Below are the code and all the weights of a small trained network. Each question names an input and a class and asks about switching units off, where a switched-off unit gives its printed mean instead of its output.

import numpy as np


def w(rows, s, z=0):
    codes = np.array(rows[::2]) - 128.0
    scale = np.full(codes.shape[1], s)
    scale[-1] = z or s
    return codes * scale


def f(y):
    return y / 2 * (1 + np.tanh(0.7978845608 * (y + 0.044715 * y**3)))


def log_softmax(a):
    a = a - a.max(-1, keepdims=True)
    return a - np.log(np.exp(a).sum(-1, keepdims=True))


def net(x, mask):
    res = np.array(x, float).reshape(1, 8) / 4 @ E
    y = f(res @ A[0][:, :-1].T + A[0][:, -1])
    res = res + np.where(mask, y, B[0][:, -1]) @ B[0][:, :-1]
    return log_softmax(res[-1] @ U[:, :-1].T + U[:, -1])


A, B = {}, {}
E = w([
[128,128,129],'x0',
[129,128,128],'x1',
[248,161,145],'x2',
[128,128,127],'x3',
[128,128,128],'x4',
[128,128,128],'x5',
[167,32,127],'x6',
[146,134,14],'x7',
],0.014)
A[0] = w([
[107,138,138,131],'N1',
[106,114,143,129],'N2',
[98,109,80,96],'N3',
[107,93,93,82],'N4',
[77,69,135,84],'N5',
[49,94,156,187],'N6',
[169,148,84,59],'N7',
[94,247,130,254],'N8',
[95,119,151,145],'N9',
[149,117,90,77],'N10',
[142,130,113,135],'N11',
[154,142,88,87],'N12',
[177,148,30,60],'N13',
[130,117,113,163],'N14',
[152,115,83,75],'N15',
[59,100,1,133],'N16',
[162,130,172,83],'N17',
[120,194,101,121],'N18',
[72,164,137,89],'N19',
[128,154,138,102],'N20',
[116,145,117,98],'N21',
[139,106,108,124],'N22',
[135,129,123,103],'N23',
[120,158,138,114],'N24',
[113,126,106,88],'N25',
[150,139,160,139],'N26',
[123,114,100,129],'N27',
[73,105,150,170],'N28',
[147,128,126,138],'N29',
[84,112,145,137],'N30',
[165,143,176,140],'N31',
[89,110,146,169],'N32',
[109,107,156,149],'N33',
[112,138,140,119],'N34',
[120,139,115,100],'N35',
[91,224,111,186],'N36',
[170,146,80,69],'N37',
[115,108,136,68],'N38',
[115,107,119,87],'N39',
[168,136,191,80],'N40',
[103,86,135,56],'N41',
[76,153,120,91],'N42',
[136,127,135,110],'N43',
[118,241,145,119],'N44',
],0.023,0.0088)
B[0] = w([
[113,144,128,148],'N1',
[115,125,112,152],'N2',
[182,122,115,166],'N3',
[170,106,114,154],'N4',
[103,90,164,183],'N5',
[45,121,65,228],'N6',
[76,134,92,161],'N7',
[86,246,176,253],'N8',
[96,134,105,168],'N9',
[105,114,134,148],'N10',
[116,121,118,140],'N11',
[90,135,100,156],'N12',
[32,134,56,201],'N13',
[130,115,110,142],'N14',
[102,107,143,154],'N15',
[255,111,80,243],'N16',
[189,131,157,167],'N17',
[140,183,129,178],'N18',
[125,186,133,180],'N19',
[123,134,141,138],'N20',
[139,146,129,137],'N21',
[124,106,123,143],'N22',
[126,128,130,126],'N23',
[117,142,145,146],'N24',
[150,137,127,138],'N25',
[158,120,157,162],'N26',
[144,119,109,146],'N27',
[73,125,84,197],'N28',
[127,122,127,141],'N29',
[90,126,106,176],'N30',
[176,114,177,183],'N31',
[92,121,94,178],'N32',
[116,138,90,166],'N33',
[114,141,134,142],'N34',
[137,142,127,133],'N35',
[170,220,98,224],'N36',
[76,122,83,165],'N37',
[128,123,135,134],'N38',
[141,120,127,135],'N39',
[207,131,168,184],'N40',
[126,111,153,150],'N41',
[135,177,124,174],'N42',
[135,126,133,129],'N43',
[82,164,197,211],'N44',
],0.071,0.022)
U = w([
[71,227,66,108],'0',
[59,54,77,203],'1',
[160,187,245,69],'2',
[254,108,142,253],'3',
[222,246,70,99],'4',
[209,67,69,3],'5',
],0.0067,0.0059)

Each question gives the input, the list of numbers given to net, and the class t.
The units are the neurons (one row each of A and B). Each row of codes is followed by its name. A weight is (code - 128) times the scale printed after its matrix; where a second scale follows, it is the last column's (A, B and U).
mask holds one flag per neuron, in row order. A switched-off neuron (its flag False) gives its mean, the last column of its row in B, instead of its output. The means were averaged over made-up inputs and are rounded, as every weight is.
A unit's drop is (log p(t) with every unit on - log p(t) with that unit switched off) / (log p(t) with every unit on - log p(t) with every unit switched off).
The circuit of an input: a set's keep is (log p(t) with only the set's units on - log p(t) with every unit switched off) / (log p(t) with every unit on - log p(t) with every unit switched off). Starting from the 12 units with the biggest drops (on a tie, the unit counted first), units are removed one at a time, each time the one whose removal leaves the highest keep (on an exact tie, the one counted first), for as long as the keep stays at least 0.8.
circuit, biggest first: the units of the circuit, biggest drop first
unit that matters most: the unit with the biggest drop
top k neurons: the k neurons with the biggest drops, biggest first
drop when u is switched off: that unit's drop, to one decimal
input [3,-4,0,5,-1,7,-8,2], class 4: unit that matters most -> N36
input [1,7,0,-6,2,2,6,-5], class 1: circuit, biggest first -> (N8 N36)
input [-3,5,-2,-3,-5,-2,1,8], class 5: top 2 neurons -> (N16 N8)
input [-3,-2,0,2,-1,5,-3,1], class 4: top 2 neurons -> (N6 N13)
input [1,4,1,-4,-6,8,7,-7], class 3: top 3 neurons -> (N8 N40 N44)
input [7,-4,1,8,2,0,2,-8], class 3: top 2 neurons -> (N8 N40)
input [-1,-7,5,-5,-8,6,2,6], class 1: top 2 neurons -> (N8 N36)
input [2,2,1,6,-5,-5,4,-2], class 3: top 2 neurons -> (N8 N44)
input [6,-1,3,3,-7,1,-6,0], class 2: top 3 neurons -> (N44 N6 N16)
input [2,8,2,2,0,-4,2,8], class 1: top 2 neurons -> (N13 N8)
input [-6,8,5,2,-5,3,3,0], class 3: top 3 neurons -> (N8 N6 N44)
input [7,-7,0,-6,-6,-3,8,-4], class 1: top 2 neurons -> (N16 N8)
input [2,5,0,2,4,-4,1,0], class 1: drop when N8 is switched off -> 0.4
input [-5,-8,-7,6,1,6,-3,8], class 4: circuit, biggest first -> (N16)
input [7,-3,-2,-3,-2,1,-6,6], class 4: drop when N16 is switched off -> 0.2
input [-1,6,-1,3,-2,-8,-3,1], class 4: drop when N13 is switched off -> 0.1
input [4,1,-2,3,-1,-7,5,-3], class 1: drop when N21 is switched off -> 0.0
